Below is a small trained network, with its code and all its weights. Each question gives an input and a class and asks what happens when units are switched off, that is, made to give their printed mean instead of their output.

import numpy as np


def w(rows, s, z=0):
    codes = np.array(rows[::2]) - 128.0
    scale = np.full(codes.shape[1], s)
    scale[-1] = z or s
    return codes * scale


def norm(h):
    return h / np.sqrt((h * h).mean(-1, keepdims=True) + 1e-5)


def f(y):
    return y / 2 * (1 + np.tanh(0.7978845608 * (y + 0.044715 * y**3)))


def log_softmax(a):
    a = a - a.max(-1, keepdims=True)
    return a - np.log(np.exp(a).sum(-1, keepdims=True))


def net(x, mask):
    res = np.array(x, float).reshape(1, 5) / 4 @ E
    u = 0
    for l in range(3):
        y = f(norm(res) @ A[l][:, :-1].T + A[l][:, -1])
        res = res + np.where(mask[u : u + 3], y, B[l][:, -1]) @ B[l][:, :-1]
        u += 3
    return log_softmax(norm(res)[-1] @ U[:, :-1].T + U[:, -1])


A, B = {}, {}
E = w([
[2,165,241,115,143,129,86,17,150,198,153,161],'x0',
[52,92,155,206,164,79,103,168,100,179,145,163],'x1',
[175,196,112,107,152,131,50,154,219,81,110,164],'x2',
[173,133,87,127,136,146,147,114,100,63,68,120],'x3',
[114,100,96,114,51,185,130,55,103,95,187,31],'x4',
],0.007)
A[0] = w([
[98,75,139,124,96,144,158,176,121,41,78,105,3],'0.n1',
[137,90,108,167,153,120,105,247,113,154,118,161,17],'0.n2',
[147,170,185,214,136,113,148,254,77,82,201,125,61],'0.n3',
],0.0055,0.0041)
B[0] = w([
[200,114,207,84,96,122,175,136,62,220,116,169,121],'0.n1',
[103,96,101,62,28,75,44,241,180,254,54,102,249],'0.n2',
[97,131,60,227,190,53,171,108,141,133,74,132,223],'0.n3',
],0.0087,0.0018)
A[1] = w([
[229,234,109,119,171,109,99,190,204,50,78,185,4],'1.n1',
[241,188,129,113,162,110,76,207,148,69,92,212,46],'1.n2',
[253,67,89,122,133,90,229,115,33,70,99,55,7],'1.n3',
],0.0047,0.0043)
B[1] = w([
[134,80,248,31,119,146,195,153,173,76,77,240,253],'1.n1',
[164,136,211,98,153,127,146,188,172,101,113,178,242],'1.n2',
[94,97,103,143,119,193,194,163,2,136,89,85,247],'1.n3',
],0.0089,0.0033)
A[2] = w([
[166,176,82,143,102,117,165,130,69,102,103,122,15],'2.n1',
[1,154,217,164,165,97,101,82,86,184,134,142,2],'2.n2',
[177,125,75,162,177,89,108,211,138,166,136,182,72],'2.n3',
],0.0078,0.0036)
B[2] = w([
[59,106,50,131,111,147,203,151,86,119,135,99,153],'2.n1',
[60,56,188,140,255,198,106,87,80,230,209,208,254],'2.n2',
[65,212,67,191,60,12,94,149,128,183,43,86,196],'2.n3',
],0.01,0.0067)
U = w([
[218,143,209,56,153,150,144,160,212,72,82,214,81],'0',
[148,180,97,100,78,164,68,29,188,113,208,16,4],'1',
[163,90,54,119,104,208,206,137,3,108,123,52,77],'2',
[65,94,189,129,218,180,95,45,101,215,211,184,205],'3',
[109,128,79,188,138,2,107,173,163,197,51,126,252],'4',
],0.011,0.0019)

Each question gives the input, the list of numbers given to net, and the class t.
The units are the neurons (one row each of A and B). Each row of codes is followed by its name. A weight is (code - 128) times the scale printed after its matrix; where a second scale follows, it is the last column's (A, B and U).
mask holds one flag per neuron, layer by layer. A switched-off neuron (its flag False) gives its mean, the last column of its row in B, instead of its output. The means were averaged over made-up inputs and are rounded, as every weight is.
A unit's drop is (log p(t) with every unit on - log p(t) with that unit switched off) / (log p(t) with every unit on - log p(t) with every unit switched off).
The circuit of an input: a set's keep is (log p(t) with only the set's units on - log p(t) with every unit switched off) / (log p(t) with every unit on - log p(t) with every unit switched off). Starting from all 9 units, units are removed one at a time, each time the one whose removal leaves the highest keep (on an exact tie, the one counted first), for as long as the keep stays at least 0.8.
circuit, biggest first: the units of the circuit, biggest drop first
most important unit: the unit with the biggest drop
top k neurons: the k neurons with the biggest drops, biggest first
k most important neurons of layer l: the k neurons of layer l with the biggest drops, biggest first
drop of u: that unit's drop, to one decimal
input [8,-3,6,3,-8], class 0: most important unit	1.n1
input [1,-2,3,5,4], class 2: top 2 neurons	0.n2, 2.n2
input [5,-1,5,3,-1], class 0: circuit, biggest first	2.n2, 1.n1
input [2,7,8,5,-2], class 0: top 2 neurons	1.n1, 1.n2
input [-4,1,0,-4,3], class 2: 2 most important neurons of layer 1	1.n3, 1.n2
input [2,4,3,-5,-7], class 4: top 2 neurons	2.n3, 0.n2
input [5,-4,6,5,3], class 0: top 3 neurons	2.n2, 2.n3, 1.n1
input [0,8,4,-8,-5], class 4: drop of 0.n2	0.2
input [-1,3,-2,5,-1], class 4: drop of 0.n2	1.4
input [6,-2,6,3,8], class 1: drop of 2.n2	0.4
